Each row is followed by roughly how far along a hidden order it lies, from 0 to 10. A new part has a new order.
(in the rows, 128 means zero)
[136   1 121 117 130 161 115 134 120  95 176 153  81  13 136 121 103  89
 130 107 112  96 143 116]
9
[139 167 145 125 133 107 118 107 137  86 100 152 168 225 109 150 155 128
 125 161 138 133 103 140]
1
[131  55 154 123 111 106 137 144 147 138 155 174 118 158 134 128 118 116
 124 179 143 101 131 139]
7
[144 105 119 129 117 157 112 133 120 104 172 124  80  62 152 122 115 117
 124  99 111 125 140 117]
5
[132  61 140 124 108 124 126 146 136 132 156 157 100 115 143 101 112 116
 123 151 134 107 142 130]
7
[129  59 122 122 124 150 109 133 126 115 166 153  99  59 137 115 118 104
 129 139 121 112 140 125]
6
[163 177 173 132 127 119 139 113 125  69  89 129 125 237 135 173 138 149
 118 113 138 122 104 129]
0
[153 138 108 136 113 172 127 140 114 107 179  91  45  43 169 125 111 130
 122  59  98 131 145 113]
3
[141   1 153 121 113 118 142 154 138 121 179 171  82  96 131 140  97 103
 120 129 129  83 138 128]
10
[126  59 111 125 101 120 127 152 140 165 196 149  89  82 146 105 105 119
 124 144 127 116 148 129]
9
[148 100 146 119 139 135 129 111 128  74 144 157 127 149 119 158 136 111
 130 127 119 107 107 122]
4
[141 110 159 125 123 127 134 135 135 112 146 153 126 172 137 150 126 125
 125 153 130 109 114 134]
5
[106 114  97 129 110 169 113 159 130 172 185 113  90  18 167  74 110 124
 133 139 118 140 139 130]
7
[131 198 121 132 109 127 113 142 143 148 168 130 132 159 140 116 139 130
 121 159 116 147 126 136]
3
[134  87 151 122 133 141 125 127 129  99 149 156 127 142 133 141 129 115
 130 150 123 108 114 128]
5
[155 120 159 131 107 124 142 145 134 117 163 125  94 170 149 153 115 140
 117 113 126 117 123 126]
4
[123 227 122 129 141 155  95 113 130 100 124 121 166 129 118 134 159 128
 131 166 114 150 105 133]
0
[157 176 162 127 127  94 136 107 134  79  95 152 141 250 119 168 147 136
 120 136 141 124 105 134]
0

Part 2:
[149 122 137 120 151 121 152  94 131 175 139 124 119 157 139 133 110 121
 120 190 114 114 110 119 167 136 114 160 135 118 108 109 103 200 129 123
 121 131  80 141 141 114 118 136 124 121 146 109 122 182 109 130 113 135
 169]
4
[ 80 148 138  87  45 127 140 146  76 119 173 142 116 111 119 130  96 140
 126 131 127  87 140 149 100 114 124  39 154 129 116  93 127 177 130 128
 127 164 103 140  96 128 129 147 126 127 145  90 136   1 113 116 118 129
  49]
4
[ 72 127 137 166  90 151 155 129 100 150  46 120 122 150 165 130 116 121
 116 135 124  88 138 144  95 133 102  97 144 150 130  96 117  93 128 133
 111 142 177 146 148 146 109 138 117 123 108  29 151  94 157 128 180 108
   1]
0
[109 132 139 112  79 139 136 114  63  80 138 125 120 115 140 144 127 151
 138 151 125  88 132 130  80 130 112 119 139 140 111 131  96 160 129 144
 114 136 146 127 136 146 142 128 125 122 124  76 163 113 162 136 150 121
  13]
3
[101 142 110  77  81 129 133 115  92 133 146 125 102 130 131 133  99 137
 136 159 116  89 137 132 104 132 107 119 144 137 113 130 119 188 130 129
 125 147 115 137 146 127 146 148 135 121 143  91 156 135 145 131 139 131
  52]
4
[150 124 138 126 122 120 139 100 101 166 133 124 123 167 113 137 142 121
 125 166 125 123 127 130 126 119 132 147 128 127 126 126 124 151 127 132
 131 129 131 113 152 123 120 136 124 121 133  93 130 160  83 127 133 118
 132]
4
[140 113 140 173  96 134 129 104 146 189 126 112 130 136  81 129 135 108
 121 151 129 124 157 142  87  95 141 119 114 139 141 124 146 125 119 133
 138 134 186  92 156 123 135 136 126 132 140 115 104 116  56 127  74 122
  28]
10
[ 94 130 140  96  91 135 137 107  96 139 150 119 118 119 144 134  88 129
 118 142 121 106 140 130 105 134 117 109 126 141 115 110 126 162 129 130
 123 154 134 131 147 131 151 143 134 122 143  99 143  99 154 142 121 127
  37]
5
[116  90 151  93 121 140 135 115 129 112 150 109 128 131 162 130 100 113
 116 150 122 110 157 131 113 149 111 147 139 147 101 114  86 137 128 134
 129 131 194 156 172 135 140 116 120 128 137 112 106 150 185 138 139 127
  40]
7
[100 134 203 119 108 133 143 130  74 140 141 119 140 117 160 138 113 130
  98 186 128  85 132 120 103 135 127 115 116 158  97 100 123 209 132 122
 126 146 121 143 113  98 140 142 114 138 137  97 110  80 128 149  89 129
 151]
3
